Below are the code and all the weights of a small trained network. Each question names an input and a target symbol and asks about switching units off, where a switched-off unit gives its printed mean instead of its output.

import numpy as np


def w(rows, s, z=0):
    codes = np.array(rows[::2]) - 128.0
    scale = np.full(codes.shape[1], s)
    scale[-1] = z or s
    return codes * scale


def norm(h):
    return h / np.sqrt((h * h).mean(-1, keepdims=True) + 1e-5)


def f(y):
    return np.maximum(y, 0)


def softmax(a):
    e = np.exp(a - a.max(-1, keepdims=True))
    return e / e.sum(-1, keepdims=True)


def log_softmax(a):
    a = a - a.max(-1, keepdims=True)
    return a - np.log(np.exp(a).sum(-1, keepdims=True))


def net(x, mask):
    ids = ['ΔΦΨημξω'.index(c) for c in x.split()]
    T = len(ids)
    res = E[ids] + P[:T]
    q, k, v = (norm(res) @ M[0].T for M in (Q, K, V))
    z = softmax(np.where(np.tri(T) > 0, q @ k.T / 3**0.5, -1e9)) @ v
    res = res + np.where(mask[0], z, O[0][:, -1]) @ O[0][:, :-1]
    y = f(norm(res) @ A[0][:, :-1].T + A[0][:, -1])
    res = res + np.where(mask[1:9], y, B[0][:, -1]) @ B[0][:, :-1]
    return log_softmax(norm(res)[-1] @ U[:, :-1].T + U[:, -1])


Q, K, V, O, A, B = {}, {}, {}, {}, {}, {}
E = w([
[158,189,50,63,178,234],'Δ',
[142,173,221,34,175,83],'Φ',
[105,108,44,200,144,52],'Ψ',
[3,185,125,91,56,91],'η',
[192,91,111,100,164,183],'μ',
[18,229,77,95,149,128],'ξ',
[224,151,113,112,55,19],'ω',
],0.014)
P = w([
[132,167,74,126,168,215],'0',
[134,162,87,144,164,186],'1',
[107,144,96,147,194,151],'2',
[116,123,87,133,208,136],'3',
[115,108,76,106,201,117],'4',
[136,92,48,76,177,114],'5',
[123,95,36,51,173,86],'6',
[142,84,22,36,169,81],'7',
[147,95,2,4,145,83],'8',
],0.0093)
Q[0] = w([
[104,124,248,233,70,209],'H1',
[111,85,164,199,103,164],'H1',
[114,92,223,168,104,180],'H1',
],0.017)
K[0] = w([
[89,92,156,153,102,248],'H1',
[54,154,109,151,97,221],'H1',
[61,80,157,106,127,244],'H1',
],0.015)
V[0] = w([
[175,182,109,1,40,152],'H1',
[95,63,14,184,80,148],'H1',
[75,128,223,6,138,201],'H1',
],0.0089)
O[0] = w([
[101,81,217,218,128,121,172],'H1',
[158,204,25,202,101,128,134],'H1',
[110,79,120,113,89,254,11],'H1',
],0.011)
A[0] = w([
[111,48,150,70,150,96,146],'N1',
[90,170,154,134,9,111,178],'N2',
[149,150,84,96,126,113,3],'N3',
[87,145,121,121,76,72,77],'N4',
[213,79,121,156,83,156,61],'N5',
[95,168,183,69,206,145,230],'N6',
[131,184,186,187,55,129,124],'N7',
[89,87,221,43,115,193,104],'N8',
],0.013,0.0052)
B[0] = w([
[48,124,115,40,123,39,213],'N1',
[85,160,149,123,228,167,160],'N2',
[122,223,106,102,116,104,160],'N3',
[247,71,150,71,179,128,191],'N4',
[124,15,157,99,218,117,134],'N5',
[138,53,179,216,1,20,255],'N6',
[136,210,196,139,113,203,155],'N7',
[197,249,126,11,93,79,226],'N8',
],0.0095,0.0073)
U = w([
[156,108,169,26,50,120,167],'Δ',
[59,180,167,81,206,185,86],'Φ',
[206,108,123,149,40,182,137],'Ψ',
[124,150,37,72,199,91,158],'η',
[166,17,119,84,212,143,179],'μ',
[2,60,110,155,135,118,253],'ξ',
[168,151,228,180,158,109,29],'ω',
],0.012,0.0027)

Each question gives the input, a string of symbols that net reads in full, and the target symbol t.
The units are the heads (3 rows each of Q, K, V and O) and the neurons (one row each of A and B). Each row of codes is followed by its name. A weight is (code - 128) times the scale printed after its matrix; where a second scale follows, it is the last column's (O, A, B and U).
mask holds one flag per unit, heads first, then neurons. A switched-off unit (its flag False) gives its mean, the last column of its rows in O or B, instead of its output. The means were averaged over made-up inputs and are rounded, as every weight is.
A unit's drop is (log p(t) with every unit on - log p(t) with that unit switched off) / (log p(t) with every unit on - log p(t) with every unit switched off).
The circuit of an input: a set's keep is (log p(t) with only the set's units on - log p(t) with every unit switched off) / (log p(t) with every unit on - log p(t) with every unit switched off). Starting from all 9 units, units are removed one at a time, each time the one whose removal leaves the highest keep (on an exact tie, the one counted first), for as long as the keep stays at least 0.8.
units of the circuit, in order: the units of the circuit, biggest drop first
top k neurons: the k neurons with the biggest drops, biggest first
drop when u is switched off: that unit's drop, to one decimal
input ξ Φ η Δ, target Δ: top neuron -> [N8]
input ξ η μ Δ μ, target μ: units of the circuit, in order -> [H1 N8]
input ω Φ η, target ω: top 3 neurons -> [N7 N4 N1]
input μ ξ Δ ξ η μ μ μ, target μ: units of the circuit, in order -> [H1 N5]
input ω Ψ Ψ μ Φ μ, target ξ: units of the circuit, in order -> [N8 H1 N4]
input μ ξ Ψ ω Δ, target ω: units of the circuit, in order -> [H1 N6]
input Ψ Ψ ω ξ, target ω: units of the circuit, in order -> [H1 N1]
input μ ω Ψ Φ η, target ω: units of the circuit, in order -> [H1 N7]
input Ψ Φ ξ, target Δ: top 2 neurons -> [N8 N6]
input μ η ξ μ ω Φ Δ ξ, target ξ: drop when N6 is switched off -> 0.3
input Δ Φ Ψ Ψ Δ Δ η μ η, target η: drop when H1 is switched off -> 0.6
input μ Φ ξ Φ μ, target Δ: drop when N8 is switched off -> 0.4
